Here is a tiny trained network, its code and every weight. The questions are about switching its units off for an input and a class, where a switched-off unit gives its printed mean instead of its output.

import numpy as np


def w(rows, s, z=0):
    codes = np.array(rows[::2]) - 128.0
    scale = np.full(codes.shape[1], s)
    scale[-1] = z or s
    return codes * scale


def norm(h):
    return h / np.sqrt((h * h).mean(-1, keepdims=True) + 1e-5)


def f(y):
    return np.maximum(y, 0)


def log_softmax(a):
    a = a - a.max(-1, keepdims=True)
    return a - np.log(np.exp(a).sum(-1, keepdims=True))


def net(x, mask):
    res = np.array(x, float).reshape(1, 7) / 4 @ E
    u = 0
    for l in range(4):
        y = f(norm(res) @ A[l][:, :-1].T + A[l][:, -1])
        res = res + np.where(mask[u : u + 9], y, B[l][:, -1]) @ B[l][:, :-1]
        u += 9
    return log_softmax(norm(res)[-1] @ U[:, :-1].T + U[:, -1])


A, B = {}, {}
E = w([
[109,93,88,61],'x0',
[147,254,148,94],'x1',
[156,110,183,65],'x2',
[128,173,46,164],'x3',
[16,125,197,157],'x4',
[204,166,87,119],'x5',
[124,154,9,55],'x6',
],0.0085)
A[0] = w([
[138,139,190,101,77],'0.n1',
[136,104,57,125,68],'0.n2',
[146,80,169,255,140],'0.n3',
[83,149,93,209,41],'0.n4',
[141,215,123,169,3],'0.n5',
[94,127,41,200,45],'0.n6',
[114,111,6,162,103],'0.n7',
[190,97,129,170,91],'0.n8',
[69,204,115,112,163],'0.n9',
],0.011,0.0048)
B[0] = w([
[139,139,78,143,159],'0.n1',
[137,76,31,112,177],'0.n2',
[100,77,180,255,254],'0.n3',
[148,177,120,180,165],'0.n4',
[195,146,183,34,166],'0.n5',
[166,145,76,120,181],'0.n6',
[179,142,27,138,229],'0.n7',
[176,110,132,196,172],'0.n8',
[120,157,109,182,217],'0.n9',
],0.0089,0.0054)
A[1] = w([
[174,125,141,135,36],'1.n1',
[173,190,151,119,28],'1.n2',
[115,123,13,171,185],'1.n3',
[139,91,87,65,100],'1.n4',
[61,125,159,93,147],'1.n5',
[161,147,86,156,153],'1.n6',
[25,120,96,81,255],'1.n7',
[137,251,167,139,77],'1.n8',
[153,66,100,121,86],'1.n9',
],0.016,0.0038)
B[1] = w([
[93,86,70,153,144],'1.n1',
[125,146,64,69,166],'1.n2',
[118,172,70,145,255],'1.n3',
[101,1,132,36,183],'1.n4',
[57,177,164,232,162],'1.n5',
[109,92,105,135,203],'1.n6',
[19,99,210,182,195],'1.n7',
[85,130,63,55,199],'1.n8',
[184,180,79,69,173],'1.n9',
],0.0092,0.0094)
A[2] = w([
[131,39,121,111,130],'2.n1',
[63,138,123,232,173],'2.n2',
[16,124,232,158,146],'2.n3',
[115,143,129,180,3],'2.n4',
[120,251,166,101,128],'2.n5',
[115,254,134,108,48],'2.n6',
[186,74,165,85,87],'2.n7',
[152,146,90,97,77],'2.n8',
[131,129,70,107,184],'2.n9',
],0.01,0.0046)
B[2] = w([
[153,136,158,102,175],'2.n1',
[134,32,168,197,253],'2.n2',
[3,116,154,65,255],'2.n3',
[142,96,96,119,136],'2.n4',
[40,140,16,76,162],'2.n5',
[140,157,105,17,157],'2.n6',
[214,102,106,94,147],'2.n7',
[63,71,144,72,168],'2.n8',
[61,32,136,154,227],'2.n9',
],0.0067,0.0068)
A[3] = w([
[178,142,121,109,15],'3.n1',
[152,106,166,138,130],'3.n2',
[111,63,164,104,159],'3.n3',
[125,121,166,83,3],'3.n4',
[135,249,135,116,179],'3.n5',
[183,116,93,149,156],'3.n6',
[210,166,145,152,194],'3.n7',
[153,86,139,99,106],'3.n8',
[114,159,94,115,184],'3.n9',
],0.02,0.0031)
B[3] = w([
[101,106,63,123,148],'3.n1',
[167,72,139,129,177],'3.n2',
[198,138,142,62,254],'3.n3',
[197,149,146,159,144],'3.n4',
[93,1,111,16,169],'3.n5',
[87,100,154,118,223],'3.n6',
[97,30,155,171,157],'3.n7',
[184,166,87,121,177],'3.n8',
[95,64,167,133,231],'3.n9',
],0.012,0.0065)
U = w([
[95,94,64,60,187],'0',
[129,114,79,228,144],'1',
[159,191,147,135,1],'2',
[82,87,250,176,175],'3',
[202,103,185,82,119],'4',
],0.023,0.0094)

Each question gives the input, the list of numbers given to net, and the class t.
The units are the neurons (one row each of A and B). Each row of codes is followed by its name. A weight is (code - 128) times the scale printed after its matrix; where a second scale follows, it is the last column's (A, B and U).
mask holds one flag per neuron, layer by layer. A switched-off neuron (its flag False) gives its mean, the last column of its row in B, instead of its output. The means were averaged over made-up inputs and are rounded, as every weight is.
A unit's drop is (log p(t) with every unit on - log p(t) with that unit switched off) / (log p(t) with every unit on - log p(t) with every unit switched off).
The circuit of an input: a set's keep is (log p(t) with only the set's units on - log p(t) with every unit switched off) / (log p(t) with every unit on - log p(t) with every unit switched off). Starting from the 12 units with the biggest drops (on a tie, the unit counted first), units are removed one at a time, each time the one whose removal leaves the highest keep (on an exact tie, the one counted first), for as long as the keep stays at least 0.8.
units of the circuit, in order: the units of the circuit, biggest drop first
unit that matters most: the unit with the biggest drop
k most important neurons: the k neurons with the biggest drops, biggest first
top k neurons in layer l: the k neurons of layer l with the biggest drops, biggest first
drop of u: that unit's drop, to one decimal
input [5,-5,3,-3,4,5,-1], class 4: units of the circuit, in order -> 3.n3; 1.n3; 2.n1
input [8,-2,5,-4,4,5,-7], class 4: 3 most important neurons -> 3.n3; 1.n7; 1.n3
input [-7,-8,6,-2,-5,6,1], class 1: 3 most important neurons -> 0.n8; 1.n4; 2.n3
input [0,-6,-2,0,-7,4,-8], class 3: unit that matters most -> 0.n3
input [-4,-8,1,-2,-6,-8,1], class 1: 2 most important neurons -> 0.n3; 1.n4
input [-1,3,5,2,-1,2,-7], class 4: 2 most important neurons -> 1.n3; 0.n3
input [-1,-3,2,-8,-2,6,-2], class 4: 2 most important neurons -> 1.n3; 3.n8
input [-1,7,3,4,7,-5,6], class 3: 3 most important neurons -> 1.n7; 0.n7; 1.n5
input [-4,4,6,-7,-7,-7,-2], class 4: 2 most important neurons -> 1.n3; 3.n4
input [6,-1,-5,5,4,-8,6], class 1: top 3 neurons in layer 1 -> 1.n7; 1.n3; 1.n8
input [7,3,2,5,-6,-6,-5], class 4: drop of 0.n3 -> 0.5
input [3,-8,-2,-2,-3,-2,-3], class 4: drop of 3.n3 -> 0.3
input [3,4,-6,4,3,-2,8], class 1: drop of 1.n7 -> 0.2
input [2,3,-5,-1,7,-5,5], class 3: unit that matters most -> 1.n7
input [3,-3,0,4,2,6,-5], class 1: top 2 neurons in layer 1 -> 1.n7; 1.n4
